Each row has a class, written after it.
[ -7  23  78   7  99 -15  18   7  21  -4 -32  37 -21 -15   4  13  -2  14
 -18 -14  17  26 -13 -54   6 -10  -4 -17   8  -1 -15 -58  -7 -46]  X
[ -56  -14   20  -44  -41  -24  -11  -15    3  -25  -47   -1   14   12
   43  -15   22   12  -30   -6  -17   31    3   11   10    8  -39   44
  -19   -9 -102   -1  -21   -2]  F
[-18   2  50  23  41 -18  12  24  23  10  -7   9  -7  -9 -36   3 -12  27
 -11 -15   0  18  16 -47  22 -20 -27   6   0 -23   0 -33 -22 -51]  Z
[ -9  17  48   9  18 -29  -8 -11  28  -7  10  11 -17 -17 -16 -15  29  14
 -22 -47  32  28 -13 -25   8  -1 -10   3  25  17 -18 -44 -31 -24]  F
[ 11 -18 -10  13  49 -55  13   9 -20 -34  39  35 -35  -7  22  15  34 -18
  58  21  -9  20  -7 -11 -24  11  -3  22   3   0  13  -3  33 -12]  S
[ 11  11  53 -14 102  -1  11  -1  32 -10  26   3 -32 -12 -20 -12   3  39
   1 -40  33  48   8 -37  13  10   1  -4  21 -18  32 -33  -6 -31]  S
[ -3  -8 -18 -42  99   7  24   8  21 -23   3  12   1  22 -33 -13 -21  77
 -11  30   5  42  14 -44 -24  15 -45   0 -21  16 -27  25  24 -25]  X
[-10  42  32   0  31 -26  17  -3 -16  -7  17  32 -39  -9 -22  -3 -17  37
   1 -24  25  20 -16 -25   4   9  12 -35   8   5 -11 -37  -4 -32]  A
[ -6  31 -15  21 -38 -11 -33  -8   3  14 -31   0  16  -8  16  -8  54  31
  10 -18  11 -53 -16  21   2  41  -9 -13  23  40 -18  -6 -10  16]  C
[ -9  31  25  20 -11  -8 -30 -12  -6  -7 -25  -7 -13 -38  23  -9  31  17
  61 -44  -7 -66  -6   6   7  50  20 -23  38  13 -31  -2 -13  37]  C
[ -7 -29 -17 -13  25 -33   4  -4 -16 -16 -19  16 -13  13   6  -5  50 -10
   5  -8  29  24 -25   4 -33   4  -2   3   5  33 -20  -9  22 -12]  A
[ 15 -42  37 -33 -30  -8 -27 -17   8 -28 -18 -25 -19 -15  38   1  21 -14
   2 -11 -30  28 -15  23  18  14 -35  35 -11 -23 -41  10   1  21]  X
[  1  26  18 -23  41 -28  -1  -4  -4  -8   0  56 -21  -8 -20  16  22  55
  33  24  61 -10 -12 -10 -13  17  -2  -1  16  37   6  -7  28 -11]  S
[ -8  -5 -19 -13  54 -21  39  -5  26 -24   5  39   9   1 -47  -3 -20  57
  -8  43 -21  -6 -20 -23 -12   8 -40   0 -18  21  -5   3   3 -12]  K
[ 18  49  54  16  76 -12  -1   5  24 -10  26   4   1  -8 -19 -11  -5   6
 -14 -23  54  15 -17 -32  -3   3   1  21  -2 -24  -3 -62 -29 -36]  Z
[-26 -68  49 -31 -48 -56 -11 -19  14 -11 -35  -3 -24 -13  28 -31  12 -13
  -1  -9 -83  23 -46   9   0  10 -33   9 -14 -17 -70 -14   6  20]  J
[  0 -36  46 -20 -20  -6  -6  -2  -3 -30 -14 -31 -11 -11  26 -43  39 -13
  -4 -43 -28   7  -9  29  20  20 -27  31   8 -13 -45 -11 -15  21]  S
[  5 -50  42 -57   7 -20 -14 -19  28 -26 -17 -34 -12  20  46 -22  56  10
 -41 -28  -6  39 -27  41   9  12 -30  43 -11  12 -61  -7 -27  24]  K
[-17  -1  64 -16  64 -13   5  14  55   0 -10   8 -25 -22 -12 -12  13  11
 -22 -19  30  26  10 -40  18  -2  -1 -14  26   5 -36 -45 -22 -34]  D
[  3   0 -22  15 -26 -22 -32 -23   7   0 -18  -5  20 -38   5  -5  90  16
  20 -26  41 -36 -22  33  27  56  -3   7   0  34 -22 -27 -22  26]  J
[ 11  18 -41  18 -35  34 -38 -22 -28  24 -16 -22  -3 -19  22   4  24  13
  38 -36   4 -36  12   7  -2  53  21  -7  19 -15 -19   1 -14  16]  J
[-18  16  47  17  87 -28  17 -17  42 -31  -8  19  -9   1  -1  26  46  19
 -19 -27  -9  31  -7 -29  -3 -18  -5  -6  27  14   3 -19 -54 -35]  F
[-16   2  29   7  32 -23  13  -4 -19 -10  13  38 -39  12 -15 -26  11  44
   8 -24  18 -10  -6  -8  -7  40 -13  -3  31  17  45  -7  29 -21]  S
[   7  -19   38  -42  -37    4   -4    6   -3  -37  -40  -11  -31  -31
   46  -33  -11   -1   17    6  -37   -2   11   26   15   25  -37   24
   -1   11 -102   -5   13   39]  X
[ 27  12 -21  22  47 -31 -10   7 -14 -16  37   6 -13  -1  12   8  42 -16
  44 -16   9  14 -10 -17 -30  -9  -6 -19  16  42  17  -9  21  -2]  A
[ 10  15 -10   9  28 -31 -22   1 -15  20   7  48 -24   1 -36  -2  22  15
  28  16  74 -18 -29   0 -17  22  -6   3   0   9  35 -31  47   8]  K
[ -3   3 -22  37  15 -27  -7  -1  23 -24  14  28  -9   9   2   6  22 -25
 -10 -11  -1   4  18 -10 -21  13  14  20   7  22  65 -17  18  26]  D
[ -6 -58  32 -40 -18  19 -32 -25   2 -31 -23 -30 -22 -12  24 -18  -2  17
  10 -30 -53   9  -1   0   7  33 -51  34  18 -48 -66  18 -14  21]  S
[-36  31  -7  40  56 -47 -20 -11  15 -15  15  67  -2 -17  -6  14  44  12
  25   3  14  -6  -2 -25  -6  20   4 -28   0  28  37 -31  20   5]  J
[-43  38  15  34   5 -48   3  -7 -19 -35  47  72 -31   8   9   9 -12   2
  24  -8  17  14  22 -13  -5   8   6  12  12   5  34 -17  22  -6]  J
[ -7  46 -15 -34 104 -11  29  -2  41 -29   6  43  18  11 -60 -29 -18  74
  -1 -12   7  33  13 -44   0  43 -24  -4  -8   9  34   0  28 -20]  F
[-33  37  46  23  77 -26   4 -11   2 -16  14  35   0 -16 -18  18   4   5
  -9 -27  71  20 -19 -49   8  -7   6  -9   2 -14  -4 -60 -24 -49]  A
[-20 -44  30 -43  16 -34  -7  -8 -15 -34 -11 -24 -15  22  28 -24  32   0
  32 -11  -2  31 -10  43  17   3 -45  45 -17 -39 -64   2  -6  18]  K
[-38  12  22   1  49 -41  -6   7 -16 -19   8  48   0  45 -11  -3  39  23
  -1 -14  19 -16  -2  -8  -4  21   0 -12   2  25  24   7  20  -3]  D
[  2 -51  40 -53   7 -24 -29 -22  15 -36  -2 -26 -25  -1  58 -20  41 -16
  14 -24   2  42 -14  16   7  30 -27  47  -8 -22 -40 -13   7  17]  D
[-13  22   1  14   4  -6 -13   3  -6 -25  13  54  -3   5   5  32 -28   0
   7   8 -14 -23  27 -12   4  14  16  18  -5  10  24  11  13  42]  F
[-28  23 -16 -21  74 -38  33   1  18 -53  36  23  29  41 -35 -31 -12  55
 -38   8   0  29  -6  -3  -6  29 -38  24 -27  -4 -15   6  -7  -5]  S
[-12  21  64   4  79 -57  -6   1  21  -2  26  24  -8   2 -21 -11  10  31
   7 -45  24  27 -18 -28  23  -5  -1 -26   7   4   1 -51 -17 -46]  Z
[  1  -9   1  23  17 -25 -10   1  -1 -14  22  34 -23   1  14  -7  25 -14
  35  -7   3 -24   7   9  -6  12  -8   9  29  32  23 -15  21   2]  K
[-19  36   8   0  46 -35  57 -11  -8 -34   7  28  12   9 -20 -28 -19  10
 -18  -8  24   3 -41 -17 -31  14 -22  20  -7   2  12 -14  13 -19]  K
[ 25 -51  -2  22  46  -2   0  15   2 -12  22  23 -29 -13   0  10  21  -5
  32  -1  -5   4  -4 -23  -9  -2  -3  -5  27  24   8  -9   9  -4]  C
[  0  43  51 -30  38 -13 -18  17  23  42 -12   8 -37  19  -9 -17 -11  62
 -26   0  61  42   6 -31  14  11 -25   2  -3 -26 -37 -70  -1 -42]  D
[-31   4 -11 -34  71 -23  19  12  -6 -11  -8  30   8  49 -23 -18 -49  79
 -18  10 -18  32  11 -39  -4  27 -38  19 -45 -13 -39  -5  13   6]  F
[  0   9  35   9  54 -41   6  17  15   5  43  21   3  10 -32  -4   9   4
 -14  -6  58  38  -9 -30   6 -28  12  22 -19   7  -5 -52 -19 -28]  F
[  3 -15  67 -38 -28 -25  -2  -7  -5 -39 -38   7 -32   0  51  -8  -7   6
  27  11 -63  -4  -7  21   9  28 -35  45  -4 -16 -78   0   3   1]  X
[ 14 -27  33 -52 -55 -11 -14 -19  10  -8 -43 -22 -18   0  28 -32  25   0
 -17 -20 -14  33 -28  24  -1  10 -32  33  -8  -5 -39 -24   7  18]  D
[ -8 -22  47 -28 -20  -9 -12 -15   9 -17 -43   0 -27  -7  33  -7  24   4
  11 -18 -27  21   2  22  25   4 -35  42  -3 -30 -37 -27  -8   5]  K
[-12  43  55 -12  63  -2  -9  17  52  12 -32  28  -9 -20 -22  22 -11  13
 -60   1  46  27  -2 -52  -6 -10  11  -6   7 -16 -42 -39 -23 -33]  Z
[-13   9 -26   7 -69 -11 -26 -21 -32  14 -29  11   1 -17   3 -23  20  36
   6 -41   0 -33  -6  19  10  33  12 -17  11  30 -52 -35 -11  20]  S
[  9   6  -9  29  50 -66 -26  10  -6 -17  58  17 -19  31  -1  25  23   8
  33 -14  26   2   2  11  -6  17  22  14   0  14   2  -4 -12  49]  J
[ 40   3   0  -3 -32  19 -30  -7 -30  18 -18 -32   0 -25  15   3  59  -3
  37 -40  19 -46 -26   3 -19  34  -2  -8  37  22   0  35   9 -12]  Z
[  2 -43  49 -54  -1  -1 -12 -19  -2 -35 -47 -18   0  -6  46   2  41 -24
 -24 -39  -6  33 -36  15  13   3 -41  46  -9 -27 -71  -2 -16  24]  K
[  6   1  44 -12  60  -6  13   7   4  11   0  36 -31 -22 -35 -17  17  33
   2 -13  54  36 -10 -26  20  -1   2 -11  14 -14 -21 -71  -8 -65]  S
[ 11 -12  67   5  88 -20   9   9  36 -18  32  23 -25 -20  -1 -16  52   0
  -6 -18  16  29 -22 -41   1   4 -21  -5  26  17 -21 -46 -19 -56]  J
[  9  -6 -19   7 -14  -2 -15 -18  -9  -4 -20 -43   2 -16  28  -9  61  32
  52 -23 -11 -42 -15  22 -10  41  16   2  10  18 -55   8 -37  17]  C
[ -9  16  48  20 101 -31   8  15  14  -6  19  18 -36   1 -32  -8   9  19
  -3 -31  40  34  -7 -55  -2  12 -13   0  10 -24   4 -54  -7 -52]  A
[ 31  34   7  -9 -19   9 -30  10 -16  15 -51  -9 -20 -17  11  -2  39  43
  19 -20   6 -36   4   6   1  39  -7 -11  15  37 -70  -6  -1  26]  X
[  2 -10   4  29  65 -28 -18   9 -20 -11  34  49 -35  -4   0  18  31  13
  39 -10   7  11   3 -36  -5  10  -3 -17   4  16   6 -24  17   9]  J
[-47  42  29  13  81 -57  28  11  36  -5   6  55   8  20 -36  -5 -20  28
 -48  -2  34  41  -8 -33   5  -6  -4 -11 -11   0   2 -52  -8 -24]  J
[ -4   3  34   3  65 -26  23   8  22  -4  22  34 -16  -6 -44   9   3  17
 -10   2  28  38  -5 -33  10 -20  30   1  -8  -9 -18 -44 -35 -44]  F
[-14   2  -7   9  28 -40 -23 -14   6   2  -4  35  -2   1   7  18  13  -4
   4 -14  13   2 -23 -20 -20  25   6  -9   9   8  13  -7  21  19]  J
[ -1  19  65  -4 109 -26   4  20  23  14 -17  19 -27  10 -18  10  -1  35
 -10 -19  27  37  -3 -47  -1 -14   4 -13   6 -18 -19 -48 -17 -46]  Z
[ -7  13  -3   4  95 -18  29  -9  21 -43   1  35  27  13 -17  -3   5  51
 -30  21  19  27 -18 -34 -13   3 -67  14 -16  33 -20 -29  -9 -36]  X
[-12 -25  68 -53 -20 -24 -15 -21   1 -42 -36   2   6 -13  45 -30  49 -10
  -4 -15  -6  24 -35  26  18  11 -32  30 -30  12 -59 -16  16  10]  X
[-17  41  70  17 114 -17   1  14  35   2  -6  22 -13 -10 -22  11  25  26
 -26 -25  79  27 -20 -41  13  -1   5 -13   6 -17  17 -53 -19 -12]  C
[-33  36  27  30  10 -58 -11  -2 -12 -10   4  41 -11   1  14   5  15 -21
   1   2  17 -19 -30   0 -21  16  26  -1 -12   3  -1 -26  11  37]  J
[ 44 -50  34 -72  11  19 -34   1   9 -19 -16 -10 -12  -7  66 -18  25 -35
  17   7 -21  21 -21  12   3  19 -40  21  12   6 -90 -17  19 -15]  A
[  1   9 -11  13 -18 -39 -10 -10 -22  -5 -29  38  -2  -3  -2  19  22  13
  23 -19   1 -31 -16   7   1  25  10   7  14  29 -36 -17 -13  17]  F
[ 12 -15 -27  16  27  -9 -30  -4 -13  -2  26  20 -41   9   0  11  37  11
  34 -37  37  26  29 -19 -24  -2   4  16  23  23  24 -11  20  10]  K
